Below are the code and all the weights of a small trained network. Each question names an input and a class and asks about switching units off, where a switched-off unit gives its printed mean instead of its output.

import numpy as np


def w(rows, s, z=0):
    codes = np.array(rows[::2]) - 128.0
    scale = np.full(codes.shape[1], s)
    scale[-1] = z or s
    return codes * scale


def f(y):
    return np.maximum(y, 0)


def log_softmax(a):
    a = a - a.max(-1, keepdims=True)
    return a - np.log(np.exp(a).sum(-1, keepdims=True))


def net(x, mask):
    res = np.array(x, float).reshape(1, 4) / 4 @ E
    y = f(res @ A[0][:, :-1].T + A[0][:, -1])
    res = res + np.where(mask, y, B[0][:, -1]) @ B[0][:, :-1]
    return log_softmax(res[-1] @ U[:, :-1].T + U[:, -1])


A, B = {}, {}
E = w([
[105,182,87,180,170,98,131,161,114,180],'x0',
[162,147,132,126,204,148,145,125,73,107],'x1',
[130,54,202,127,127,135,155,111,150,185],'x2',
[163,143,5,120,186,152,72,145,120,184],'x3',
],0.015)
A[0] = w([
[172,109,182,102,253,216,133,117,153,94,254],'n0',
[228,183,106,223,244,99,174,161,2,118,196],'n1',
[77,171,122,84,72,99,104,180,193,142,37],'n2',
[219,28,102,112,110,245,54,88,120,236,145],'n3',
[139,136,145,88,22,110,157,121,136,144,107],'n4',
[62,85,99,200,162,37,197,213,49,71,146],'n5',
[121,227,76,193,182,30,188,202,69,123,165],'n6',
[21,185,95,208,107,37,175,142,92,110,56],'n7',
[66,71,206,221,78,77,198,190,200,222,120],'n8',
[198,43,144,89,194,222,113,114,169,193,154],'n9',
],0.0078,0.0046)
B[0] = w([
[135,86,111,80,188,80,161,155,67,75,208],'n0',
[52,88,102,151,223,175,109,91,107,123,246],'n1',
[70,135,73,179,156,95,145,80,174,63,163],'n2',
[80,103,69,139,187,96,137,51,227,9,218],'n3',
[99,44,98,156,166,141,113,90,135,55,182],'n4',
[107,102,137,148,217,135,157,84,137,167,182],'n5',
[108,142,74,171,133,192,185,162,65,181,234],'n6',
[104,130,75,165,169,117,169,123,168,124,192],'n7',
[61,175,127,78,101,68,132,83,191,155,251],'n8',
[97,74,164,133,215,104,160,56,215,73,202],'n9',
],0.011,0.014)
U = w([
[182,197,29,104,131,132,83,134,107,64,146],'0',
[117,130,121,155,186,123,102,81,165,74,235],'1',
[140,98,170,140,51,90,110,114,144,131,2],'2',
[126,189,97,181,102,45,151,168,136,183,24],'3',
[139,155,92,251,119,154,154,164,83,154,6],'4',
[195,93,199,130,134,72,163,102,70,68,118],'5',
[111,184,109,194,152,122,164,178,40,150,146],'6',
],0.012,0.0062)

Each question gives the input, the list of numbers given to net, and the class t.
The units are the neurons (one row each of A and B). Each row of codes is followed by its name. A weight is (code - 128) times the scale printed after its matrix; where a second scale follows, it is the last column's (A, B and U).
mask holds one flag per neuron, in row order. A switched-off neuron (its flag False) gives its mean, the last column of its row in B, instead of its output. The means were averaged over made-up inputs and are rounded, as every weight is.
A unit's drop is (log p(t) with every unit on - log p(t) with that unit switched off) / (log p(t) with every unit on - log p(t) with every unit switched off).
The circuit of an input: a set's keep is (log p(t) with only the set's units on - log p(t) with every unit switched off) / (log p(t) with every unit on - log p(t) with every unit switched off). Starting from all 10 units, units are removed one at a time, each time the one whose removal leaves the highest keep (on an exact tie, the one counted first), for as long as the keep stays at least 0.8.
circuit, biggest first: the units of the circuit, biggest drop first
k most important neurons: the k neurons with the biggest drops, biggest first
drop when u is switched off: that unit's drop, to one decimal
input [-5,7,8,-3], class 5: circuit, biggest first => (n0)
input [2,3,-3,-6], class 6: circuit, biggest first => (n3, n9)
input [-8,-7,4,-7], class 2: circuit, biggest first => (n1, n3)
input [-3,-4,-5,6], class 0: circuit, biggest first => (n9, n1)
input [-8,1,3,-5], class 5: circuit, biggest first => (n1, n3)
input [-3,2,-6,5], class 0: circuit, biggest first => (n9, n5)
input [3,-5,1,2], class 3: 2 most important neurons => (n1, n9)
input [7,-7,2,5], class 3: circuit, biggest first => (n1, n9)
input [5,-7,5,1], class 3: circuit, biggest first => (n1, n8)
input [-5,-8,4,-6], class 2: 3 most important neurons => (n1, n3, n9)
input [5,-6,5,0], class 3: 2 most important neurons => (n1, n8)
input [2,6,-2,-7], class 6: drop when n9 is switched off => 0.1
input [-7,-1,-7,-8], class 5: drop when n8 is switched off => 0.2
input [3,5,-5,8], class 6: circuit, biggest first => (n6)
input [5,2,-2,-2], class 6: drop when n4 is switched off => 0.0
